Each row is followed by roughly how far along a hidden order it lies, from 0 to 20. A new part has a new order.
[ 30  -9  12 -21 -44  12  -4   4   1  18 -22  30   2 -11  15  22  20   1
  -5  10  10   1  13  10  14  25   6 -16 -18  -3  12  24   1  11  -4  12
  18  17] => 11
[ 16  16  -6   0  37  17  -7   7  13   6   4  50  28   0  10  20  18   1
  10  -5   7   1  10   1  12  18   8   2 -15  -7  -1  -7  12  -2  17  16
 -21   2] => 6
[ 27  19  -7  -9  41  13  -7  15  11  14  -2  31  18  -3  14  30  30  -1
   4  13   7  -1  10  12  18  31   8  -9 -22 -12   0   9  14   4  11  20
 -24  13] => 6
[  -2  -48   40  -18 -127   12    3  -13  -12   -8  -25   34  -11   -6
    5  -16   -4    2   -8  -11   19    1   15   -2    3   -1    0  -13
  -16   14   26   13   41   11  -22  -19   63   15] => 20
[ 28   4   5 -12 -20  17  -6   9   8  15 -13  17  14 -10  16  24  23   1
  -1  17   8  -2  16   9  17  28   9 -14 -23  -6   7  22   0   4   4  18
   3  15] => 10
[ 25  37 -16   5 118   9  -7   8  11  12  17  45  18  11   6  26  15  -1
  20 -19  -4   5 -10   3   5   8   6   9  11 -16 -15 -21 -33   0  26  27
 -51 -10] => 0
[ 23  25 -11   1  79  12  -7   9  13   7   8  54  20   8   8  24  20  -1
  14  -9   2   4   0   5  10  11   7   3  -4 -12  -6 -17   1   1  24  17
 -38  -1] => 3
[ 17 -33  28 -18 -89   1   2 -15 -15  11 -23  41 -11  -7   4  -7   2   3
  -7 -27  10   7   8  -3  -1  -3   0  -7   1   8  18  14  -2  13 -13   5
  38   3] => 15
[ 37 -17  21 -10 -57  18  -3 -12   1   9 -17  67  16  -5  11   7   5   5
   2 -19  12   7  14  -3   3   5   6   0  -8   4  15   2  16   6   2   8
  27   5] => 11
[ 34  16  -3  -2  29  19  -7   6  15   8  -2  40  28   1  12  20  20   1
   7  -3   6   2  12   3  11  20   9   0 -18  -7   2  -7  26   0  13  15
 -16   6] => 7

New part:
[  47   -7   56   17  -93  -18   27    4  -57   35  -19   30   11    3
   28    7    3    1   44  -42   -6    0  -77    6 -127  -23   23   47
   59    8   22] => 6
[ 19  -3  -3  -6 -19  -6  32   5 -13   6  -8  29   3   2  11 -14  -3   4
   9 -12  -3   5 -28   2 -63 -19   5  11  35   4  26] => 9
[ 18  -1  19  12 -33   0  31   6 -10  -7   0  37 -11 -11  23  18  -4  -4
  32  -2  -3   5 -28   5 -31 -22  13  21  18  11   4] => 1
[ -4   5 -15  17  19  17  17  24  15 -26  -6  -2  -6   5   4 -22   8  16
   2  22 -13  13  -3 -11  33   2 -20 -17   4  11   8] => 20
[ 18  -5  -4   4 -29  -6  41   5 -11   0   4  39  -6 -10  14  -2  -7 -10
  22  -7   1   6 -45   5 -75 -21   9  12  32   3  16] => 4
[  8   1   6  36 -22  16  21  18 -14 -17  -8  -8  -2  10  11 -17   9  20
  19  -3 -16  11 -20  -7 -41  -2  -9   5  13  13  15] => 20
[ 11   3  14  36 -36   7   8  22 -18 -17 -10  -2   1   8  22 -24  11  23
  18 -10 -20   8 -29  -6 -41 -10 -14  11  13  14  12] => 20
[ 29   5  25  13 -24   1  29   2 -10 -15   2  35 -14  -7  14  16  -3   4
  22   5  -3  -2 -41   8 -11 -12   6  21   9  18 -10] => 0
[ 27  -3  17  10 -27   4  29   6 -11 -14   0  37 -11  -9  19  14  -4  -2
  29  -3  -2   3 -40   7 -37 -15   7  19  22  13   1] => 1
[ 14  -4   0  -7 -19  -5  39   0 -15   5  -7  26  -1   3  12  -8  -6  -8
  15 -12  -1   9 -38   4 -58 -17   7   9  32   5  16] => 7
[ 18  -6   3   3 -19  -6  35   6 -10   2  -3  29  -8  -4  11   0  -6  -7
  25 -10   0   8 -45   3 -50 -18   5  12  28   5  16] => 3
[ -8   3  -2   3   3   7  18  22  -2 -10 -10   8   0   5  10 -14   2  12
   4   4  -8   4 -21  -9 -33 -11  -7   6  16  10  16] => 17
[  4   2   2   3 -29   1  19  17 -13   1 -12  14   5   3  12  -7   0   9
   1  -2 -10   5 -29  -5 -53 -19  -2  15  29   9  16] => 15

[ 17   1  -3   5   2   0   2   5  -4  -1   1  -6 -10  -2  -2  -6] => 3
[ 36  -2 -11  25  18   3  -3  19 -10  -3   5 -19  35  -7   0 -28] => 17
[ 21   3 -32   6  -7   0  11   0  -5  -7  -4 -11  83   2   5  21] => 18
[-10   3  13  -4   6   3  -1  -1   4  -2   2  10 -17   0  -5 -24] => 9
[ 35  -3 -14  23  10  -1  -1  13  -8  -3   1 -20  21  -5  -1  -1] => 17
[  0   4  -6  -3  -3   5   6  -2   1  -5   0   3  30   3   2 -10] => 7
[  4  -2   4   5   3  -3  -2   2  -1   2   1  -5 -15  -2  -2   4] => 0
[  3   3  -2  -1  -6   0   0   2  -1   3  -2  -5 -18   1   4   8] => 1
[  7   0 -16  -1 -13   3   5  -3  -2   1  -5  -5  16   0   4   3] => 4
[-15  -2  18  -7   4  -3  -6  -1   3   4   2  10 -37   0  -1   0] => 11
[ -4   5  -8 -10  -1  -1   6  -4   2  -5   0   4  27   3   0   0] => 8
[-20   4   2 -14  -7   3   4 -12   5  -1  -2  11   4   5   2   2] => 9
[ 13   8 -34 -13 -21   3  21 -12   2  -8  -8  -3  78   8   3  29] => 20
[-16  -4  15  -1  -1  -1  -9   1   1   8   2   5 -62  -2  -1   2] => 12
[ 28  -8 -13  19   3   0  -4  10  -6   2  -1 -17  -8  -6   0   8] => 16
[ 16   6 -35  -3 -10  -2  17  -7  -3  -9  -4  -9  98   5   4  26] => 19
[  5   5  -1   0   8   1   4   2   0  -6   3   3  37   1  -1 -16] => 7
[-28   1   5 -13  -8  -3   1 -10   6   3  -2  13 -24   6   3  13] => 11
[  6  -2   9   7  14   0  -7   8   0   0   4  -3 -15  -3  -5 -21] => 0
[-19   0  18  -9  -2   0  -6  -2   4   5   2   7 -59   1  -1  -4] => 11
[ -4   8 -26 -18 -14   4  17 -16   3 -11  -6   6 104   9   4  20] => 20
[  4   0 -25 -11 -25  -3  10 -11  -1   1  -8  -5  17   5   6  46] => 3
[ 35  -1 -21  15  -4   1   3   6  -8  -1  -3 -18  11  -2   1  15] => 17
[ 18  -9   4  15   3   0 -11   6  -5   6   2 -13 -45  -7  -1   5] => 15
[ 25   5 -30   2 -10   4  13  -2  -5  -9  -4  -8  62   3   4   9] => 19
[ 10  -1   1   1  -5   2   0   1  -1  -1  -4  -4 -13  -2   0   5] => 2
[-10  -5  23   5   8   0 -12   5   2   7   2   2 -71  -4  -2  -7] => 13

New part:
[-27 -16  44 -13 -43   6  12  -9  -5  -6   4  48 -18   0  -2 -55  28 -55
  25 -15  28   2  19 -34 -19  14  38   4  -8   1 -35   2   9   3 -14   1
 -71   3  27] => 1
[ 19  11  -6   7  -4  30   9  12   1   4  20  -4   5 -25   6  -6   3 -17
 -20  23 -33 -16 -24 -20 -10   0  25 -32  15  -8  16  -9 -31   2  -2   6
 -46 -16  29] => 11
[ 29  -4 -18 -19 -36  -4  10 -27  -9   9  34 -26 -27  34 -29 -94  13 -12
 -10   2  -7 -37 -72 -83  21   3  77  -2  -2 -34 -60  11  29  -9  -6 -14
   0  23 103] => 6
[ 28  27 -20  10  13  16 -32 -15  -8  25  -9 -46 -26 -11 -25   5  -6 -16
 -21  28 -29 -15 -33   4   8 -22  34  -6  -7   6  24  -7 -10   7   7  19
 -39 -17   5] => 11
[ 41  33 -32  19  14  20 -50 -20  -9  15   4 -42 -31 -11 -14 -12  -9 -10
 -25  42 -27 -23 -20  21  12 -35  56  -6 -16  10  35  -9  -9   2  17  31
 -51 -24  29] => 7
[  3   4   3 -14 -19  -4 -15 -20 -10  26 -26   2 -35  17 -19  -6   7 -16
   2  -8   4  -2 -13 -28   8   3   9  27 -15  -6   0  -1  24  -1 -13  -3
 -13   1 -13] => 10
[  9   7   1  11  -4  28 -17  -7  -8 -18  21  -8 -12 -23 -16 -56  18 -53
 -14  27  -5  -6  -3  18  -7 -16  83 -21  -7   3  -7  -2 -21  -5  12  29
 -90 -19  61] => 0
[ 38  26 -33   7  11   8 -29 -20  -5  32 -11 -40 -31  -2 -15  34 -17  13
 -20  26 -34 -16 -20  16  12 -22  -3  20   0   9  38 -11 -14   9   6  18
 -20 -16 -19] => 17
[  4  -2   9  -9 -23  16  39  14   2   9  15 -12  11 -10  -1 -11  14 -27
  -5  -2 -33 -17 -49 -70  -8  18  31 -31  28 -12 -17  -4 -22  12 -15 -16
 -20   6  26] => 16
[ 19  23 -18   4  16   9 -19 -11  -4  38 -29 -49 -24 -11 -28  53 -10  -1
 -14  13 -38  -4 -35   4   6 -17 -18   9   4  10  33  -9 -14  17  -2   9
 -13 -14 -45] => 19
[  4  12  -3   0  -6  18 -24 -14  -8  12 -23  -8 -28 -10 -29  11   3 -24
 -12  11  -9   7  -1  10   1 -11  23  15 -12  -1   5  -6  -2  -2  -2  19
 -48 -22  -5] => 7
[ 42  28 -34  13  21  16 -17  -7  -2  25  -1 -56 -11 -14  -9  24 -17   8
 -26  25 -55 -28 -48 -26   9 -17  20 -13   9   1  33 -10 -11  12   8   7
  -1 -11 -27] => 18
[ -9 -11  21 -19 -39  10  34   5   1   7   3  12  -5  -2  -8 -26  20 -26
   9 -18 -10  -4 -17 -62 -12  23  24  -7  16 -11 -28  -2  -5  10 -20 -16
 -23   5  12] => 12
[ -3   0  14 -11 -23  17  24  10  -1  12   1   5  -4 -12  -7  -7  16 -30
   0   0 -19  -2 -30 -37 -11  11  26 -14  16  -1 -10  -6 -22  10 -15  -5
 -41  -4   9] => 13
[ 28  25 -28   8  22  11 -28 -17  -5  39 -22 -38 -29  -8 -11  67 -16  15
 -17  21 -34  -6  -7  38   5 -25 -28  26   2  18  52 -13 -29  14   5  23
 -24 -22 -53] => 20
